Below are the code and all the weights of a small trained network. Each question names an input and a target symbol and asks about switching units off, where a switched-off unit gives its printed mean instead of its output.

import numpy as np


def w(rows, s, z=0):
    codes = np.array(rows[::2]) - 128.0
    scale = np.full(codes.shape[1], s)
    scale[-1] = z or s
    return codes * scale


def norm(h):
    return h / np.sqrt((h * h).mean(-1, keepdims=True) + 1e-5)


def f(y):
    return y / 2 * (1 + np.tanh(0.7978845608 * (y + 0.044715 * y**3)))


def softmax(a):
    e = np.exp(a - a.max(-1, keepdims=True))
    return e / e.sum(-1, keepdims=True)


def log_softmax(a):
    a = a - a.max(-1, keepdims=True)
    return a - np.log(np.exp(a).sum(-1, keepdims=True))


def net(x, mask):
    ids = ['ΘΠΦβημ'.index(c) for c in x.split()]
    T = len(ids)
    res = E[ids] + P[:T]
    u = 0
    for l in range(2):
        q, k, v = (norm(res) @ M[l].T for M in (Q, K, V))
        z = softmax(np.where(np.tri(T) > 0, q @ k.T / 3**0.5, -1e9)) @ v
        res = res + np.where(mask[u], z, O[l][:, -1]) @ O[l][:, :-1]
        u += 1
        y = f(norm(res) @ A[l][:, :-1].T + A[l][:, -1])
        res = res + np.where(mask[u : u + 4], y, B[l][:, -1]) @ B[l][:, :-1]
        u += 4
    return log_softmax(norm(res)[-1] @ U[:, :-1].T + U[:, -1])


Q, K, V, O, A, B = {}, {}, {}, {}, {}, {}
E = w([
[78,208,119,117],'Θ',
[162,185,2,58],'Π',
[161,135,76,61],'Φ',
[143,126,251,203],'β',
[157,152,115,226],'η',
[174,94,192,96],'μ',
],0.0028)
P = w([
[109,144,127,74],'0',
[151,235,156,150],'1',
[95,188,93,164],'2',
[74,3,5,151],'3',
[169,87,73,127],'4',
[209,195,143,115],'5',
[121,115,127,131],'6',
[35,71,95,114],'7',
[132,126,52,148],'8',
[151,202,73,195],'9',
],0.0045)
Q[0] = w([
[51,227,122,159],'L0H1',
[222,243,158,150],'L0H1',
[253,203,154,104],'L0H1',
],0.0075)
K[0] = w([
[135,80,169,63],'L0H1',
[50,73,106,106],'L0H1',
[1,69,97,149],'L0H1',
],0.0086)
V[0] = w([
[225,55,147,91],'L0H1',
[103,134,242,118],'L0H1',
[188,143,131,254],'L0H1',
],0.0065)
O[0] = w([
[202,56,27,193,5],'L0H1',
[254,152,162,87,65],'L0H1',
[122,248,118,185,209],'L0H1',
],0.006,0.0026)
A[0] = w([
[106,185,69,119,254],'L0N1',
[172,204,173,152,174],'L0N2',
[81,66,51,1,76],'L0N3',
[252,176,71,143,183],'L0N4',
],0.0053,0.0035)
B[0] = w([
[122,119,253,161,253],'L0N1',
[69,93,179,168,193],'L0N2',
[118,125,166,224,128],'L0N3',
[165,136,254,122,158],'L0N4',
],0.0049)
Q[1] = w([
[81,119,245,162],'L1H1',
[101,90,170,190],'L1H1',
[56,96,254,227],'L1H1',
],0.0071)
K[1] = w([
[190,108,69,27],'L1H1',
[152,141,143,56],'L1H1',
[193,133,98,2],'L1H1',
],0.0068)
V[1] = w([
[62,43,19,122],'L1H1',
[201,39,169,188],'L1H1',
[143,235,51,253],'L1H1',
],0.0049)
O[1] = w([
[31,123,147,143,4],'L1H1',
[125,121,2,157,128],'L1H1',
[161,81,205,185,35],'L1H1',
],0.0065,0.0041)
A[1] = w([
[51,169,155,109,2],'L1N1',
[161,121,253,145,78],'L1N2',
[120,168,122,137,186],'L1N3',
[130,113,196,164,108],'L1N4',
],0.005,0.0025)
B[1] = w([
[151,186,214,107,138],'L1N1',
[61,3,138,96,254],'L1N2',
[159,135,100,98,207],'L1N3',
[126,46,96,123,181],'L1N4',
],0.0043,0.0023)
U = w([
[111,146,132,2,202],'Θ',
[95,181,151,212,208],'Π',
[52,114,73,131,4],'Φ',
[211,140,99,136,52],'β',
[156,125,201,141,114],'η',
[117,70,61,126,87],'μ',
],0.0086,0.004)

Each question gives the input, a string of symbols that net reads in full, and the target symbol t.
The units are the heads (3 rows each of Q, K, V and O) and the neurons (one row each of A and B). Each row of codes is followed by its name. A weight is (code - 128) times the scale printed after its matrix; where a second scale follows, it is the last column's (O, A, B and U).
mask holds one flag per unit, layer by layer, with each layer's heads first. A switched-off unit (its flag False) gives its mean, the last column of its rows in O or B, instead of its output. The means were averaged over made-up inputs and are rounded, as every weight is.
A unit's drop is (log p(t) with every unit on - log p(t) with that unit switched off) / (log p(t) with every unit on - log p(t) with every unit switched off).
The circuit of an input: a set's keep is (log p(t) with only the set's units on - log p(t) with every unit switched off) / (log p(t) with every unit on - log p(t) with every unit switched off). Starting from all 10 units, units are removed one at a time, each time the one whose removal leaves the highest keep (on an exact tie, the one counted first), for as long as the keep stays at least 0.8.
units of the circuit, in order: the units of the circuit, biggest drop first
unit that matters most: the unit with the biggest drop
top k neurons: the k neurons with the biggest drops, biggest first
drop when u is switched off: that unit's drop, to one decimal
input Θ Θ μ, target Θ: units of the circuit, in order : [L0H1; L1H1]
input η η β η Φ, target η: unit that matters most : L1H1
input β β Π η β β Π Φ, target η: units of the circuit, in order : [L0N4; L0H1]
input β η β β η μ β μ Φ μ, target β: units of the circuit, in order : [L0H1; L1H1]
input Π μ Θ Θ η η Φ, target Π: top 2 neurons : [L0N3; L1N2]
input β Φ Θ β η Φ Φ η β, target β: units of the circuit, in order : [L1H1; L0H1]
input β η β Φ Π Φ, target β: units of the circuit, in order : [L0H1; L1H1; L1N2]
input μ η Φ β η μ, target Π: units of the circuit, in order : [L0H1; L1H1; L0N2; L0N4]
input β η μ η Φ, target β: units of the circuit, in order : [L1H1; L0H1]
input η β Φ Π μ β η Φ Θ, target η: units of the circuit, in order : [L1H1; L0H1]
input Π Φ β Π, target Π: units of the circuit, in order : [L0N3; L1N2]
input Φ Φ Φ, target Φ: units of the circuit, in order : [L0H1; L1H1]
input Π η Φ Φ β Φ η β Π, target Π: units of the circuit, in order : [L0H1; L0N3; L1H1; L1N2]
input Φ Φ μ, target μ: units of the circuit, in order : [L0H1]
input μ β Φ β Φ Φ Θ η, target μ: drop when L0H1 is switched off : 1.9
input η Π μ μ β η η Θ η Π, target η: drop when L1H1 is switched off : 0.4
input η η β μ, target η: drop when L1N4 is switched off : 0.0
